Below are the code and all the weights of a small trained network. Each question names an input and a target symbol and asks about switching units off, where a switched-off unit gives its printed mean instead of its output.

import numpy as np


def w(rows, s, z=0):
    codes = np.array(rows[::2]) - 128.0
    scale = np.full(codes.shape[1], s)
    scale[-1] = z or s
    return codes * scale


def f(y):
    return y / 2 * (1 + np.tanh(0.7978845608 * (y + 0.044715 * y**3)))


def softmax(a):
    e = np.exp(a - a.max(-1, keepdims=True))
    return e / e.sum(-1, keepdims=True)


def log_softmax(a):
    a = a - a.max(-1, keepdims=True)
    return a - np.log(np.exp(a).sum(-1, keepdims=True))


def net(x, mask):
    ids = ['Ξαβδζθτφ'.index(c) for c in x.split()]
    T = len(ids)
    res = E[ids] + P[:T]
    r = res
    for j in range(2):
        rows = slice(3 * j, 3 * j + 3)
        q, k, v = (r @ M[0][rows].T for M in (Q, K, V))
        z = softmax(np.where(np.tri(T) > 0, q @ k.T / 3**0.5, -1e9)) @ v
        o = O[0][rows]
        res = res + np.where(mask[j], z, o[:, -1]) @ o[:, :-1]
    y = f(res @ A[0][:, :-1].T + A[0][:, -1])
    res = res + np.where(mask[2:26], y, B[0][:, -1]) @ B[0][:, :-1]
    return log_softmax(res[-1] @ U[:, :-1].T + U[:, -1])


Q, K, V, O, A, B = {}, {}, {}, {}, {}, {}
E = w([
[188,101,161,167,95,45,161,100,144,157],'Ξ',
[126,82,140,165,152,159,188,72,92,17],'α',
[148,213,144,151,146,4,115,102,132,100],'β',
[83,45,168,67,191,73,75,116,160,116],'δ',
[45,166,108,185,68,95,140,129,145,114],'ζ',
[128,66,84,131,78,100,53,184,111,103],'θ',
[154,85,18,100,126,42,129,173,134,96],'τ',
[143,155,224,185,127,124,37,140,124,129],'φ',
],0.017)
P = w([
[124,113,83,133,159,117,85,70,28,189],'0',
[106,85,143,126,125,104,114,134,69,134],'1',
[121,96,151,113,112,118,127,143,118,106],'2',
[138,109,155,103,104,126,137,135,171,91],'3',
[159,121,161,97,100,134,140,131,207,67],'4',
[187,108,157,125,126,134,125,123,251,52],'5',
],0.012)
Q[0] = w([
[92,77,153,155,37,3,66,168,164,78],'head 0',
[101,71,114,171,133,122,194,59,47,72],'head 0',
[165,212,152,178,140,133,192,77,121,181],'head 0',
[101,71,141,153,185,147,161,74,145,85],'head 1',
[132,105,66,62,126,174,117,140,82,139],'head 1',
[166,59,80,172,145,80,79,176,166,18],'head 1',
],0.012)
K[0] = w([
[152,134,166,217,145,161,195,63,160,9],'head 0',
[128,121,117,65,114,103,150,140,229,104],'head 0',
[121,74,77,99,146,100,69,145,98,128],'head 0',
[189,166,99,171,114,121,103,191,158,123],'head 1',
[140,125,141,197,155,102,140,88,115,182],'head 1',
[146,150,178,117,90,137,145,136,237,80],'head 1',
],0.016)
V[0] = w([
[11,163,162,168,148,176,63,137,128,161],'head 0',
[34,210,69,149,198,154,174,153,124,77],'head 0',
[109,51,100,94,148,169,93,93,145,76],'head 0',
[157,135,150,134,160,127,186,90,132,93],'head 1',
[125,51,89,91,155,172,165,160,139,115],'head 1',
[2,136,91,110,115,107,143,102,150,99],'head 1',
],0.0099)
O[0] = w([
[221,141,122,145,160,176,164,125,211,84,1],'head 0',
[23,169,113,67,189,134,133,174,206,94,8],'head 0',
[138,236,73,121,213,199,136,162,57,158,170],'head 0',
[108,71,128,86,42,83,66,94,61,221,36],'head 1',
[123,110,180,219,135,29,120,179,87,129,8],'head 1',
[185,94,95,197,254,145,17,85,126,164,161],'head 1',
],0.008,0.0034)
A[0] = w([
[147,83,104,173,121,115,50,59,136,189,94],'neuron 0',
[54,137,140,79,125,125,152,156,68,105,114],'neuron 1',
[153,188,77,65,124,194,123,150,147,131,113],'neuron 2',
[1,80,95,195,122,118,146,126,100,127,96],'neuron 3',
[56,142,140,56,175,134,201,100,181,104,100],'neuron 4',
[191,89,162,92,80,78,146,154,96,205,49],'neuron 5',
[123,141,72,242,111,204,184,105,100,153,109],'neuron 6',
[174,110,117,134,111,199,127,108,190,65,115],'neuron 7',
[167,115,130,96,115,192,92,113,112,171,84],'neuron 8',
[170,74,130,115,158,148,116,84,227,196,47],'neuron 9',
[115,159,110,84,112,192,229,169,198,109,1],'neuron 10',
[116,148,114,78,170,128,184,212,189,110,116],'neuron 11',
[173,134,188,96,82,116,126,129,131,125,93],'neuron 12',
[167,159,92,99,124,128,61,149,181,193,111],'neuron 13',
[100,108,112,118,98,135,129,175,202,192,140],'neuron 14',
[77,164,120,37,129,221,129,111,96,242,124],'neuron 15',
[127,100,72,73,94,159,127,57,146,167,98],'neuron 16',
[123,120,238,162,115,152,81,132,144,150,82],'neuron 17',
[154,168,126,157,136,110,230,33,101,136,83],'neuron 18',
[51,67,146,104,69,119,165,194,133,137,114],'neuron 19',
[173,125,167,112,206,177,164,155,144,127,123],'neuron 20',
[186,168,157,143,151,79,112,73,152,192,105],'neuron 21',
[66,91,120,119,150,122,112,172,208,136,85],'neuron 22',
[194,60,166,119,139,172,185,96,79,74,121],'neuron 23',
],0.009,0.0086)
B[0] = w([
[32,150,120,120,97,150,218,141,162,81,220],'neuron 0',
[119,148,177,150,96,31,217,109,202,174,179],'neuron 1',
[164,52,189,147,95,188,215,62,134,122,167],'neuron 2',
[203,195,190,80,171,113,205,156,165,166,180],'neuron 3',
[156,61,78,142,48,177,84,210,135,116,173],'neuron 4',
[55,144,119,191,153,245,150,147,128,181,184],'neuron 5',
[146,154,170,72,38,60,89,193,96,114,189],'neuron 6',
[76,208,109,64,166,58,170,189,127,209,240],'neuron 7',
[121,111,160,100,146,114,136,157,159,130,139],'neuron 8',
[74,211,160,150,21,150,167,186,47,142,154],'neuron 9',
[107,51,113,199,174,141,3,62,35,227,135],'neuron 10',
[77,137,153,198,74,171,202,130,110,120,157],'neuron 11',
[147,135,62,153,184,128,157,95,104,151,199],'neuron 12',
[171,90,167,117,163,183,155,96,115,104,165],'neuron 13',
[136,156,152,108,165,112,134,116,92,87,155],'neuron 14',
[147,91,110,84,93,50,97,123,193,223,180],'neuron 15',
[239,194,219,126,184,79,129,197,115,99,195],'neuron 16',
[168,118,59,58,119,112,185,132,156,191,159],'neuron 17',
[63,156,63,138,102,77,49,164,87,100,152],'neuron 18',
[125,86,79,147,161,68,140,26,126,117,210],'neuron 19',
[61,121,29,118,134,183,153,34,107,151,166],'neuron 20',
[146,40,148,88,127,128,91,128,112,88,179],'neuron 21',
[134,197,159,155,107,118,110,130,51,102,180],'neuron 22',
[167,111,163,123,136,168,95,141,228,160,255],'neuron 23',
],0.0063,0.0055)
U = w([
[128,91,114,161,117,174,188,50,117,132,115],'Ξ',
[167,131,209,141,215,157,212,96,93,83,1],'α',
[138,110,126,69,130,84,158,24,151,13,181],'β',
[156,102,78,129,253,202,133,32,135,91,129],'δ',
[83,195,106,135,178,188,206,127,147,39,232],'ζ',
[202,141,113,150,151,173,95,155,66,97,107],'θ',
[102,162,67,101,200,81,144,101,95,199,36],'τ',
[200,110,119,85,172,185,194,118,201,136,173],'φ',
],0.0049,0.0022)

Each question gives the input, a string of symbols that net reads in full, and the target symbol t.
The units are the heads (3 rows each of Q, K, V and O) and the neurons (one row each of A and B). Each row of codes is followed by its name. A weight is (code - 128) times the scale printed after its matrix; where a second scale follows, it is the last column's (O, A, B and U).
mask holds one flag per unit, heads first, then neurons. A switched-off unit (its flag False) gives its mean, the last column of its rows in O or B, instead of its output. The means were averaged over made-up inputs and are rounded, as every weight is.
A unit's drop is (log p(t) with every unit on - log p(t) with that unit switched off) / (log p(t) with every unit on - log p(t) with every unit switched off).
The circuit of an input: a set's keep is (log p(t) with only the set's units on - log p(t) with every unit switched off) / (log p(t) with every unit on - log p(t) with every unit switched off). Starting from the 12 units with the biggest drops (on a tie, the unit counted first), units are removed one at a time, each time the one whose removal leaves the highest keep (on an exact tie, the one counted first), for as long as the keep stays at least 0.8.
units of the circuit, in order: the units of the circuit, biggest drop first
k most important neurons: the k neurons with the biggest drops, biggest first
heads that matter: for each layer, one digit per head in row order, 1 if its drop is at least 0.15 and else 0, layers parted by /
input θ δ φ δ, target φ: units of the circuit, in order : (head 0; neuron 23)
input ζ α θ ζ θ θ, target ζ: units of the circuit, in order : (head 0; neuron 11)
input φ β θ φ, target φ: heads that matter : 10
input α φ Ξ θ θ τ, target ζ: units of the circuit, in order : (head 0; neuron 11)
input φ β α α β α, target φ: heads that matter : 01
input θ θ τ δ, target δ: heads that matter : 10
input β α ζ, target τ: units of the circuit, in order : (head 0; head 1)
input θ τ β θ θ α, target ζ: heads that matter : 11
input ζ α β, target τ: most important neuron : (neuron 15)
input β θ θ φ τ α, target α: units of the circuit, in order : (head 0; head 1; neuron 3)
input θ α ζ, target τ: units of the circuit, in order : (head 0; neuron 15)
input θ ζ α, target δ: units of the circuit, in order : (head 1; neuron 20)
input φ τ α τ, target τ: units of the circuit, in order : (head 1; head 0)
input θ α β θ φ φ, target Ξ: 2 most important neurons : (neuron 2; neuron 10)
input θ φ α, target Ξ: 4 most important neurons : (neuron 10; neuron 2; neuron 11; neuron 4)
input θ β θ φ α β, target τ: units of the circuit, in order : (head 1; head 0)
input φ δ ζ τ, target ζ: most important neuron : (neuron 9)
input β φ θ, target φ: 2 most important neurons : (neuron 23; neuron 7)
input β β θ β α Ξ, target τ: units of the circuit, in order : (head 0; head 1)
input θ ζ θ θ, target ζ: 2 most important neurons : (neuron 11; neuron 7)
input θ φ τ ζ φ, target φ: 3 most important neurons : (neuron 17; neuron 23; neuron 7)
